Below are the code and all the weights of a small trained network. Each question names an input and a target symbol and asks about switching units off, where a switched-off unit gives its printed mean instead of its output.

import numpy as np


def w(rows, s, z=0):
    codes = np.array(rows[::2]) - 128.0
    scale = np.full(codes.shape[1], s)
    scale[-1] = z or s
    return codes * scale


def norm(h):
    return h / np.sqrt((h * h).mean(-1, keepdims=True) + 1e-5)


def f(y):
    return np.maximum(y, 0)


def softmax(a):
    e = np.exp(a - a.max(-1, keepdims=True))
    return e / e.sum(-1, keepdims=True)


def log_softmax(a):
    a = a - a.max(-1, keepdims=True)
    return a - np.log(np.exp(a).sum(-1, keepdims=True))


def net(x, mask):
    ids = ['ΓΘΩαβεζξπστφ'.index(c) for c in x.split()]
    T = len(ids)
    res = E[ids] + P[:T]
    u = 0
    for l in range(3):
        q, k, v = (norm(res) @ M[l].T for M in (Q, K, V))
        z = softmax(np.where(np.tri(T) > 0, q @ k.T / 2**0.5, -1e9)) @ v
        res = res + np.where(mask[u], z, O[l][:, -1]) @ O[l][:, :-1]
        u += 1
        y = f(norm(res) @ A[l][:, :-1].T + A[l][:, -1])
        res = res + np.where(mask[u : u + 8], y, B[l][:, -1]) @ B[l][:, :-1]
        u += 8
    return log_softmax(norm(res)[-1] @ U[:, :-1].T + U[:, -1])


Q, K, V, O, A, B = {}, {}, {}, {}, {}, {}
E = w([
[118,114,73,120,115,194,168],'Γ',
[186,89,72,129,133,44,81],'Θ',
[153,243,153,176,182,211,140],'Ω',
[151,3,116,107,149,73,164],'α',
[224,116,151,209,152,73,98],'β',
[190,230,100,128,180,84,70],'ε',
[21,105,50,68,132,98,104],'ζ',
[86,165,158,253,130,67,48],'ξ',
[175,107,127,164,124,189,158],'π',
[150,50,77,98,120,123,141],'σ',
[102,76,106,96,90,169,106],'τ',
[110,163,143,130,116,88,150],'φ',
],0.0042)
P = w([
[96,48,145,134,6,115,188],'0',
[192,159,118,85,8,202,80],'1',
[156,81,122,125,82,65,183],'2',
[177,132,140,84,55,178,54],'3',
[146,83,123,133,110,69,189],'4',
[170,112,141,79,91,172,54],'5',
[141,93,114,140,132,74,191],'6',
[167,100,138,75,121,174,59],'7',
[136,105,110,146,150,78,196],'8',
[164,94,133,68,148,174,64],'9',
[133,115,108,151,157,81,197],'10',
[151,88,132,53,178,176,58],'11',
[126,125,107,152,165,92,200],'12',
],0.0024)
Q[0] = w([
[159,98,129,75,87,255,79],'L0H1',
[37,167,143,141,104,53,238],'L0H1',
],0.0043)
K[0] = w([
[128,142,124,130,2,118,211],'L0H1',
[119,95,144,102,210,171,90],'L0H1',
],0.0075)
V[0] = w([
[99,38,81,209,137,249,11],'L0H1',
[143,86,45,168,237,148,70],'L0H1',
],0.0017)
O[0] = w([
[89,95,141,183,58,171,155,32],'L0H1',
[66,171,216,26,1,112,120,6],'L0H1',
],0.0033,0.0013)
A[0] = w([
[141,102,99,89,77,85,167,224],'L0N1',
[84,169,154,137,55,134,112,76],'L0N2',
[105,141,180,145,66,97,134,253],'L0N3',
[169,177,90,148,110,62,140,108],'L0N4',
[207,143,147,152,230,30,91,173],'L0N5',
[131,165,181,62,54,159,123,102],'L0N6',
[89,4,89,116,129,128,104,135],'L0N7',
[5,76,139,120,60,131,147,74],'L0N8',
],0.0036,0.0011)
B[0] = w([
[104,169,72,146,165,140,102,198],'L0N1',
[148,106,146,103,159,77,134,141],'L0N2',
[170,89,102,108,134,153,110,171],'L0N3',
[105,114,126,130,129,190,164,188],'L0N4',
[75,107,121,81,75,152,151,255],'L0N5',
[173,104,55,164,175,131,108,138],'L0N6',
[165,253,177,134,112,140,144,194],'L0N7',
[206,167,102,112,66,75,99,151],'L0N8',
],0.0039,0.0042)
Q[1] = w([
[41,45,241,188,122,127,59],'L1H1',
[94,160,110,130,135,1,153],'L1H1',
],0.0046)
K[1] = w([
[90,134,155,200,2,121,88],'L1H1',
[116,149,189,139,234,88,101],'L1H1',
],0.0049)
V[1] = w([
[67,221,126,251,28,126,49],'L1H1',
[110,166,97,113,198,207,112],'L1H1',
],0.0021)
O[1] = w([
[99,156,110,141,254,105,120,2],'L1H1',
[182,153,166,160,78,139,90,109],'L1H1',
],0.0036,0.00086)
A[1] = w([
[67,122,156,188,168,102,75,210],'L1N1',
[207,138,131,115,130,161,44,206],'L1N2',
[168,107,254,119,95,227,94,2],'L1N3',
[132,111,178,173,102,68,162,174],'L1N4',
[92,30,113,146,150,88,168,119],'L1N5',
[150,117,73,71,119,115,142,144],'L1N6',
[134,123,87,97,28,158,95,121],'L1N7',
[150,95,75,162,124,162,128,88],'L1N8',
],0.0038,0.00077)
B[1] = w([
[176,78,112,78,113,111,218,170],'L1N1',
[105,148,42,152,67,247,104,210],'L1N2',
[52,133,123,16,179,87,112,163],'L1N3',
[186,170,136,152,133,174,3,177],'L1N4',
[96,214,176,113,18,196,109,196],'L1N5',
[60,181,153,168,158,103,137,255],'L1N6',
[167,93,178,111,220,103,136,251],'L1N7',
[139,81,147,148,134,145,111,174],'L1N8',
],0.0031,0.0028)
Q[2] = w([
[64,126,254,212,73,24,133],'L2H1',
[145,103,114,208,114,88,90],'L2H1',
],0.0063)
K[2] = w([
[8,147,81,196,187,146,42],'L2H1',
[158,144,45,255,134,122,91],'L2H1',
],0.005)
V[2] = w([
[159,198,144,226,120,108,158],'L2H1',
[4,43,159,235,125,111,108],'L2H1',
],0.0012)
O[2] = w([
[163,39,198,83,160,196,155,140],'L2H1',
[99,128,165,128,142,1,115,1],'L2H1',
],0.0037,0.00084)
A[2] = w([
[110,88,30,100,140,186,29,27],'L2N1',
[119,153,88,59,159,67,143,219],'L2N2',
[169,85,131,108,195,221,180,133],'L2N3',
[72,122,143,170,253,85,100,2],'L2N4',
[154,175,151,116,201,127,169,137],'L2N5',
[167,83,207,103,112,171,116,88],'L2N6',
[187,136,154,156,81,122,182,119],'L2N7',
[140,126,220,145,120,112,171,194],'L2N8',
],0.0038,0.0016)
B[2] = w([
[148,193,128,181,174,155,98,233],'L2N1',
[150,70,154,152,98,172,109,228],'L2N2',
[88,127,146,140,132,53,106,251],'L2N3',
[85,155,181,2,95,142,202,141],'L2N4',
[101,124,148,69,109,104,89,177],'L2N5',
[72,149,169,97,139,131,190,160],'L2N6',
[114,104,113,117,185,125,104,215],'L2N7',
[167,201,130,131,132,115,132,192],'L2N8',
],0.0044,0.0025)
U = w([
[183,150,47,204,153,206,61,214],'Γ',
[62,189,180,116,246,129,62,118],'Θ',
[69,66,182,2,123,187,89,147],'Ω',
[85,143,30,89,71,52,73,1],'α',
[176,75,169,201,196,123,204,140],'β',
[214,139,168,71,154,98,231,118],'ε',
[115,142,175,236,81,19,95,119],'ζ',
[166,33,93,148,61,113,121,188],'ξ',
[147,64,59,77,196,47,146,92],'π',
[61,175,98,149,49,165,244,177],'σ',
[109,108,31,136,193,82,197,93],'τ',
[176,115,247,184,55,170,112,21],'φ',
],0.0095,0.0039)

Each question gives the input, a string of symbols that net reads in full, and the target symbol t.
The units are the heads (2 rows each of Q, K, V and O) and the neurons (one row each of A and B). Each row of codes is followed by its name. A weight is (code - 128) times the scale printed after its matrix; where a second scale follows, it is the last column's (O, A, B and U).
mask holds one flag per unit, layer by layer, with each layer's heads first. A switched-off unit (its flag False) gives its mean, the last column of its rows in O or B, instead of its output. The means were averaged over made-up inputs and are rounded, as every weight is.
A unit's drop is (log p(t) with every unit on - log p(t) with that unit switched off) / (log p(t) with every unit on - log p(t) with every unit switched off).
The circuit of an input: a set's keep is (log p(t) with only the set's units on - log p(t) with every unit switched off) / (log p(t) with every unit on - log p(t) with every unit switched off). Starting from the 12 units with the biggest drops (on a tie, the unit counted first), units are removed one at a time, each time the one whose removal leaves the highest keep (on an exact tie, the one counted first), for as long as the keep stays at least 0.8.
units of the circuit, in order: the units of the circuit, biggest drop first
unit that matters most: the unit with the biggest drop
k most important neurons: the k neurons with the biggest drops, biggest first
top k neurons in layer l: the k neurons of layer l with the biggest drops, biggest first
input φ ξ φ σ τ, target Γ: unit that matters most	L0N5
input φ β φ, target φ: 2 most important neurons	L2N2; L1N2
input φ Ω Ω φ α α σ β π Ω Γ, target τ: units of the circuit, in order	L0N5; L1N2; L2N3; L2N1
input φ ζ α φ α, target σ: units of the circuit, in order	L1N5; L1N7
input σ φ φ ξ Ω α φ ξ φ β Γ α π, target β: units of the circuit, in order	L1N2; L2N3
input β Ω ξ Ω ξ α Θ π ξ π, target Θ: units of the circuit, in order	L1N3; L2N3
input Ω φ π φ α Γ φ Ω ξ φ ξ, target σ: units of the circuit, in order	L2N4; L1N1; L2N3
input α ξ ε ξ, target Θ: 2 most important neurons	L0N3; L2N4
input ξ φ α Ω Ω, target Θ: units of the circuit, in order	L2N3; L2N5; L0N7
input α φ φ φ Γ, target τ: 2 most important neurons	L1N2; L2N3
input φ ξ φ φ Γ φ φ σ α ξ Θ ξ, target Ω: 4 most important neurons	L2N4; L0N1; L1N1; L1N4
input φ π α ξ β φ π β, target Θ: top 4 neurons in layer 2	L2N1; L2N6; L2N3; L2N2
input π φ φ α φ, target ε: 2 most important neurons	L1N2; L2N8
input Ω φ ξ α φ ξ, target Θ: top 2 neurons in layer 2	L2N1; L2N4
input φ α ε, target Ω: 2 most important neurons	L0N5; L1N7
input ε β ξ φ, target Γ: 2 most important neurons	L0N6; L1N2
input Γ ξ φ Θ φ Ω φ τ φ α, target Γ: unit that matters most	L2H1
input φ π φ ξ φ φ τ φ Ω Ω β, target φ: 3 most important neurons	L0N5; L1N5; L1N4
input φ Γ ε Θ φ α, target Γ: top 3 neurons in layer 0	L0N1; L0N7; L0N4
input α α β ε α β, target Θ: unit that matters most	L2N1
input α α ξ Θ ξ φ φ ξ, target Ω: 2 most important neurons	L2N4; L1N1
input φ φ φ φ, target Ω: top 2 neurons in layer 0	L0N5; L0N1
input φ φ π α α φ φ α α φ β, target φ: 2 most important neurons	L1N4; L1N5
input τ ξ π ζ, target Γ: top 2 neurons in layer 0	L0N8; L0N5
